Below is a small trained network, with its code and all its weights. Each question gives an input and a target symbol and asks what happens when units are switched off, that is, made to give their printed mean instead of their output.

import numpy as np


def w(rows, s, z=0):
    codes = np.array(rows[::2]) - 128.0
    scale = np.full(codes.shape[1], s)
    scale[-1] = z or s
    return codes * scale


def norm(h):
    return h / np.sqrt((h * h).mean(-1, keepdims=True) + 1e-5)


def f(y):
    return y / 2 * (1 + np.tanh(0.7978845608 * (y + 0.044715 * y**3)))


def softmax(a):
    e = np.exp(a - a.max(-1, keepdims=True))
    return e / e.sum(-1, keepdims=True)


def log_softmax(a):
    a = a - a.max(-1, keepdims=True)
    return a - np.log(np.exp(a).sum(-1, keepdims=True))


def net(x, mask):
    ids = ['αγδζξσφ'.index(c) for c in x.split()]
    T = len(ids)
    res = E[ids] + P[:T]
    u = 0
    for l in range(2):
        r = norm(res)
        for j in range(2):
            rows = slice(2 * j, 2 * j + 2)
            q, k, v = (r @ M[l][rows].T for M in (Q, K, V))
            z = softmax(np.where(np.tri(T) > 0, q @ k.T / 2**0.5, -1e9)) @ v
            o = O[l][rows]
            res = res + np.where(mask[u + j], z, o[:, -1]) @ o[:, :-1]
        u += 2
        y = f(norm(res) @ A[l][:, :-1].T + A[l][:, -1])
        res = res + np.where(mask[u : u + 4], y, B[l][:, -1]) @ B[l][:, :-1]
        u += 4
    return log_softmax(norm(res)[-1] @ U[:, :-1].T + U[:, -1])


Q, K, V, O, A, B = {}, {}, {}, {}, {}, {}
E = w([
[86,44,119,128,206,115,198,187],'α',
[53,131,231,131,138,165,99,228],'γ',
[246,79,199,136,5,151,159,135],'δ',
[215,118,210,130,101,169,132,65],'ζ',
[173,157,197,195,19,130,192,36],'ξ',
[140,115,115,6,166,75,204,103],'σ',
[175,210,156,126,241,118,83,134],'φ',
],0.002)
P = w([
[220,169,103,175,133,178,249,176],'0',
[194,136,120,161,126,154,208,155],'1',
[176,128,123,160,125,146,186,155],'2',
[159,123,125,155,127,134,171,142],'3',
[148,112,131,150,134,125,152,131],'4',
[131,109,127,155,128,110,134,123],'5',
[118,97,129,151,133,96,109,113],'6',
[100,82,123,148,132,70,81,106],'7',
[115,98,132,143,129,105,129,89],'8',
],0.0018)
Q[0] = w([
[253,78,202,148,58,85,179,54],'L0H1',
[215,46,225,191,13,116,139,37],'L0H1',
[159,164,168,205,123,130,102,70],'L0H2',
[75,141,50,45,115,132,106,119],'L0H2',
],0.0061)
K[0] = w([
[45,141,89,85,201,31,34,105],'L0H1',
[3,83,115,74,207,65,62,151],'L0H1',
[20,97,101,94,148,94,148,190],'L0H2',
[226,86,190,163,9,251,175,132],'L0H2',
],0.0042)
V[0] = w([
[77,71,146,197,125,153,144,173],'L0H1',
[136,205,155,196,136,206,49,141],'L0H1',
[126,149,166,196,5,157,147,70],'L0H2',
[98,64,153,76,110,164,226,190],'L0H2',
],0.0021)
O[0] = w([
[66,92,65,147,99,195,160,111,121],'L0H1',
[118,68,253,131,161,182,118,92,116],'L0H1',
[132,207,131,183,4,211,158,138,27],'L0H2',
[94,157,63,121,205,243,131,177,253],'L0H2',
],0.0028,0.0011)
A[0] = w([
[103,118,213,118,68,216,141,35,2],'L0N1',
[92,53,58,123,11,199,125,88,78],'L0N2',
[172,126,142,99,144,178,251,128,229],'L0N3',
[198,76,147,84,190,62,78,169,120],'L0N4',
],0.0021,0.00074)
B[0] = w([
[124,116,208,230,199,72,116,174,109],'L0N1',
[176,102,97,171,199,251,234,158,100],'L0N2',
[67,83,102,126,152,45,49,78,251],'L0N3',
[128,98,85,93,46,197,174,126,212],'L0N4',
],0.0024,0.0016)
Q[1] = w([
[116,127,57,102,45,136,193,158],'L1H1',
[135,161,65,59,181,107,152,97],'L1H1',
[151,181,144,113,145,153,78,105],'L1H2',
[10,135,103,185,1,176,166,177],'L1H2',
],0.0062)
K[1] = w([
[178,68,99,141,67,191,254,86],'L1H1',
[175,201,69,136,213,116,167,33],'L1H1',
[183,124,195,154,101,61,131,127],'L1H2',
[180,187,87,143,162,225,175,146],'L1H2',
],0.0055)
V[1] = w([
[71,186,169,65,107,32,56,190],'L1H1',
[172,41,253,190,97,123,92,243],'L1H1',
[138,54,150,144,104,109,49,253],'L1H2',
[63,27,153,118,73,43,193,67],'L1H2',
],0.0021)
O[1] = w([
[149,163,179,81,173,217,208,140,1],'L1H1',
[91,182,28,103,212,139,113,156,183],'L1H1',
[183,148,213,62,82,189,125,242,91],'L1H2',
[168,169,2,231,119,149,125,231,63],'L1H2',
],0.0025,0.00093)
A[1] = w([
[136,110,147,163,100,175,214,114,255],'L1N1',
[163,140,124,94,195,94,127,183,67],'L1N2',
[186,144,92,160,131,106,113,215,90],'L1N3',
[165,174,76,168,2,118,135,144,142],'L1N4',
],0.0034,0.00092)
B[1] = w([
[15,149,97,121,99,173,8,215,212],'L1N1',
[54,69,87,125,24,171,106,166,254],'L1N2',
[95,134,213,205,105,153,127,5,137],'L1N3',
[92,150,171,13,147,104,158,129,174],'L1N4',
],0.0027,0.00083)
U = w([
[106,83,23,131,143,98,162,124,46],'α',
[72,108,97,149,179,173,134,195,107],'γ',
[86,178,167,76,108,179,128,195,55],'δ',
[89,199,142,220,120,96,127,80,4],'ζ',
[122,117,150,151,2,164,142,142,171],'ξ',
[151,131,149,45,172,64,160,101,193],'σ',
[188,111,193,147,170,123,82,80,226],'φ',
],0.0082,0.0019)

Each question gives the input, a string of symbols that net reads in full, and the target symbol t.
The units are the heads (2 rows each of Q, K, V and O) and the neurons (one row each of A and B). Each row of codes is followed by its name. A weight is (code - 128) times the scale printed after its matrix; where a second scale follows, it is the last column's (O, A, B and U).
mask holds one flag per unit, layer by layer, with each layer's heads first. A switched-off unit (its flag False) gives its mean, the last column of its rows in O or B, instead of its output. The means were averaged over made-up inputs and are rounded, as every weight is.
A unit's drop is (log p(t) with every unit on - log p(t) with that unit switched off) / (log p(t) with every unit on - log p(t) with every unit switched off).
unit that matters most: the unit with the biggest drop
top k neurons: the k neurons with the biggest drops, biggest first
top k neurons in layer l: the k neurons of layer l with the biggest drops, biggest first
which heads matter: for each layer, one digit per head in row order, 1 if its drop is at least 0.15 and else 0, layers parted by /
input δ φ φ α σ σ ξ, target σ: unit that matters most => L0H1
input φ ζ α φ φ α ζ, target α: which heads matter => 11 / 00
input δ δ φ δ δ φ φ α ζ, target α: which heads matter => 11 / 01
input δ ζ ζ γ σ φ γ ζ ξ, target γ: which heads matter => 10 / 10
input φ δ δ φ σ ζ σ δ, target σ: which heads matter => 10 / 00
input δ φ δ φ, target ξ: top 4 neurons => L1N2, L0N4, L0N3, L0N1
input γ δ φ γ δ, target γ: which heads matter => 10 / 10
input φ σ γ ξ, target γ: which heads matter => 00 / 10
input γ δ ζ, target γ: which heads matter => 10 / 00
input φ α φ ξ σ ζ σ δ, target σ: top 2 neurons => L1N4, L1N2
input δ α ζ φ δ δ δ ζ δ, target φ: top 2 neurons in layer 1 => L1N3, L1N2
input α ζ ζ φ σ σ δ δ ζ, target σ: which heads matter => 10 / 00
input γ α σ σ φ ζ σ α ξ, target α: top 2 neurons => L0N2, L1N3
input δ ξ ζ, target ζ: top 2 neurons in layer 0 => L0N1, L0N4
input ξ ξ δ σ φ δ δ φ, target ξ: top 2 neurons in layer 0 => L0N3, L0N4
input φ φ δ γ φ φ ξ, target φ: which heads matter => 10 / 00
input φ γ φ δ, target φ: which heads matter => 10 / 00
input σ α ξ δ, target α: which heads matter => 11 / 01
input ζ δ ξ, target ζ: unit that matters most => L1H1
input δ α δ, target α: top 2 neurons in layer 0 => L0N3, L0N2
input ζ σ ζ, target σ: unit that matters most => L0H1
